X =
[[3 5 4 6 8 4 3]
 [6 6 3 7 1 5 5]
 [6 4 1 4 6 4 2]
 [6 6 4 5 3 5 8]
 [7 3 7 6 5 4 7]
 [8 4 6 4 5 7 4]
 [3 7 2 5 4 6 3]
 [3 7 2 3 2 4 3]
 [7 3 2 5 3 5 7]
 [3 6 3 3 6 5 2]
 [5 7 3 3 6 6 6]]
Indices start at 1.
Give the entry at row 1, column 3.
Answer: 4
The bottom-left entry -> 5
The entry at row 1, column 2: 5
Give the entry just right of the centre entry.
Answer: 5
Give the entry just left of the centre entry.
Answer: 6
The entry in the top-left corner -> 3
Give the entry directly above the centre entry.
Answer: 6
Give the entry at row 2, column 3.
Answer: 3
Give the entry in the top-right corner.
Answer: 3
The entry at row 2, column 2 is 6
The centre entry: 4
Give the bottom-right entry.
Answer: 6
The entry at row 3, column 1 is 6
Give the entry directly below the centre entry.
Answer: 5
The entry at row 2, column 1 -> 6

Questions about the table below. Counting starts at 1.
1) Which number is the entry in row 2 and column 1?
2) Which number is the entry just left of 7?
3) Which number is the entry in the bottom-left corner?
4) Which number is the entry in the top-right corner?
5) Which number is the entry directly below -16?
6) Which number is the entry in the bottom-right corner?
7) Which number is the entry at row 3, column 2?
8) Which number is the entry in the top-left corner?
[[-15  40  25 -19  -4 -34  23  17  31 -22  31 -19 -17  17]
 [-32 -21  23 -28 -23   3  16  16 -18 -43 -18   2 -34  22]
 [ 30 -25 -20  26  28  30 -26 -25 -26  10 -32  19  28 -24]
 [-20 -26  19 -21 -16  30  22  15 -38  33 -32  13 -22  12]
 [ -6  12   5  -5  -8   0  -2  -4  16 -67  12   7  -4  -7]
 [ 17 -31 -10  17  12  22 -21  -6 -25 -45 -20   6  18 -11]
 [ -2 -12   5   3   3  -3  -3  -3  -8   6  -1 -10  -1  -9]
 [-19  -4   1 -24 -31   1  16   9  -2 -29   1   3 -25   3]
 [ 44  -2 -21  46  53   3 -38 -23  -9 -33  -2   9  48 -18]
 [ 37   5 -24  30  23  -5 -33 -25   3  18   3 -10  33 -32]
 [ -1 -48 -12  -4  -6  45 -26  -9 -44 -23 -49  40   0   2]]
1) -32
2) 12
3) -1
4) 17
5) -8
6) 2
7) -25
8) -15
